Below are the code and all the weights of a small trained network. Each question names an input and a target symbol and asks about switching units off, where a switched-off unit gives its printed mean instead of its output.

import numpy as np


def w(rows, s, z=0):
    codes = np.array(rows[::2]) - 128.0
    scale = np.full(codes.shape[1], s)
    scale[-1] = z or s
    return codes * scale


def norm(h):
    return h / np.sqrt((h * h).mean(-1, keepdims=True) + 1e-5)


def f(y):
    return y / 2 * (1 + np.tanh(0.7978845608 * (y + 0.044715 * y**3)))


def softmax(a):
    e = np.exp(a - a.max(-1, keepdims=True))
    return e / e.sum(-1, keepdims=True)


def log_softmax(a):
    a = a - a.max(-1, keepdims=True)
    return a - np.log(np.exp(a).sum(-1, keepdims=True))


def net(x, mask):
    ids = ['ΓΔΘΛΣβεζπτφψ'.index(c) for c in x.split()]
    T = len(ids)
    res = E[ids] + P[:T]
    q, k, v = (norm(res) @ M[0].T for M in (Q, K, V))
    z = softmax(np.where(np.tri(T) > 0, q @ k.T / 4**0.5, -1e9)) @ v
    res = res + np.where(mask[0], z, O[0][:, -1]) @ O[0][:, :-1]
    y = f(norm(res) @ A[0][:, :-1].T + A[0][:, -1])
    res = res + np.where(mask[1:9], y, B[0][:, -1]) @ B[0][:, :-1]
    return log_softmax(norm(res)[-1] @ U[:, :-1].T + U[:, -1])


Q, K, V, O, A, B = {}, {}, {}, {}, {}, {}
E = w([
[140,149,129,134],'Γ',
[99,151,171,117],'Δ',
[124,69,133,164],'Θ',
[96,192,183,156],'Λ',
[99,11,142,255],'Σ',
[97,177,170,21],'β',
[150,227,126,108],'ε',
[74,195,222,154],'ζ',
[12,138,78,114],'π',
[179,160,160,185],'τ',
[219,152,229,215],'φ',
[87,110,28,193],'ψ',
],0.019)
P = w([
[119,42,215,40],'0',
[71,41,244,93],'1',
[71,43,218,109],'2',
[63,69,209,121],'3',
[60,98,220,124],'4',
[51,122,229,153],'5',
[59,152,209,146],'6',
[67,198,202,140],'7',
[71,198,204,156],'8',
[112,242,172,142],'9',
[130,243,183,165],'10',
[152,255,183,163],'11',
[140,231,210,136],'12',
[110,229,246,101],'13',
],0.0086)
Q[0] = w([
[223,56,103,109],'H0',
[50,136,145,199],'H0',
[225,68,75,134],'H0',
[93,156,132,255],'H0',
],0.009)
K[0] = w([
[23,40,170,88],'H0',
[129,134,115,208],'H0',
[130,135,148,7],'H0',
[110,255,78,202],'H0',
],0.0091)
V[0] = w([
[123,175,244,142],'H0',
[252,100,155,114],'H0',
[95,131,58,226],'H0',
[200,103,109,236],'H0',
],0.012)
O[0] = w([
[87,155,250,122,254],'H0',
[218,190,121,133,17],'H0',
[109,186,28,224,184],'H0',
[170,214,205,224,130],'H0',
],0.012,0.0082)
A[0] = w([
[135,128,10,125,3],'N0',
[232,31,90,111,45],'N1',
[113,158,206,63,195],'N2',
[6,155,104,136,251],'N3',
[227,75,227,120,145],'N4',
[132,124,29,176,99],'N5',
[167,65,82,21,214],'N6',
[72,130,150,205,117],'N7',
],0.012,0.0056)
B[0] = w([
[169,192,163,184,131],'N0',
[103,80,108,32,125],'N1',
[144,198,22,99,206],'N2',
[74,202,85,165,254],'N3',
[248,45,135,176,158],'N4',
[214,170,131,213,148],'N5',
[135,144,30,95,132],'N6',
[183,152,135,90,199],'N7',
],0.013,0.015)
U = w([
[119,178,57,191,122],'Γ',
[133,174,90,49,88],'Δ',
[167,145,76,52,50],'Θ',
[134,77,127,133,108],'Λ',
[174,149,202,123,156],'Σ',
[85,171,205,75,133],'β',
[187,142,101,59,65],'ε',
[123,128,108,217,225],'ζ',
[109,98,129,65,70],'π',
[71,140,252,49,1],'τ',
[37,107,82,94,140],'φ',
[183,177,201,124,161],'ψ',
],0.015,0.009)

Each question gives the input, a string of symbols that net reads in full, and the target symbol t.
The units are the heads (4 rows each of Q, K, V and O) and the neurons (one row each of A and B). Each row of codes is followed by its name. A weight is (code - 128) times the scale printed after its matrix; where a second scale follows, it is the last column's (O, A, B and U).
mask holds one flag per unit, heads first, then neurons. A switched-off unit (its flag False) gives its mean, the last column of its rows in O or B, instead of its output. The means were averaged over made-up inputs and are rounded, as every weight is.
A unit's drop is (log p(t) with every unit on - log p(t) with that unit switched off) / (log p(t) with every unit on - log p(t) with every unit switched off).
The circuit of an input: a set's keep is (log p(t) with only the set's units on - log p(t) with every unit switched off) / (log p(t) with every unit on - log p(t) with every unit switched off). Starting from all 9 units, units are removed one at a time, each time the one whose removal leaves the highest keep (on an exact tie, the one counted first), for as long as the keep stays at least 0.8.
circuit, biggest first: the units of the circuit, biggest drop first
k most important neurons: the k neurons with the biggest drops, biggest first
drop when u is switched off: that unit's drop, to one decimal
input ζ φ ζ, target ψ: 2 most important neurons : [N4 N2]
input π Θ Γ Δ ζ ζ Σ Λ φ, target Σ: circuit, biggest first : [N3 H0]
input ζ ζ ε ζ, target τ: circuit, biggest first : [H0]
input β π Σ, target φ: circuit, biggest first : [H0 N5]
input ζ ζ Δ Γ φ, target Σ: circuit, biggest first : [N4 H0]
input ζ π ζ β, target φ: circuit, biggest first : [H0 N7 N6]
input ζ Γ ζ ζ ζ ζ ζ ζ ζ π φ Δ Γ, target ψ: 3 most important neurons : [N4 N3 N6]
input φ Δ π, target ψ: 2 most important neurons : [N4 N3]
input ζ π φ Λ ζ Θ, target β: 2 most important neurons : [N5 N2]
input τ ζ Δ, target ψ: 2 most important neurons : [N4 N2]
input ψ ψ φ ζ τ Λ, target ψ: drop when H0 is switched off : 1.3
input φ ζ ε, target ψ: drop when H0 is switched off : 1.5
input π Λ Δ, target φ: drop when N0 is switched off : 0.0
input ζ ζ Δ φ Γ, target ψ: circuit, biggest first : [H0]
input ζ Γ ζ Λ ζ Δ ζ Δ Σ τ, target ψ: circuit, biggest first : [H0 N3]
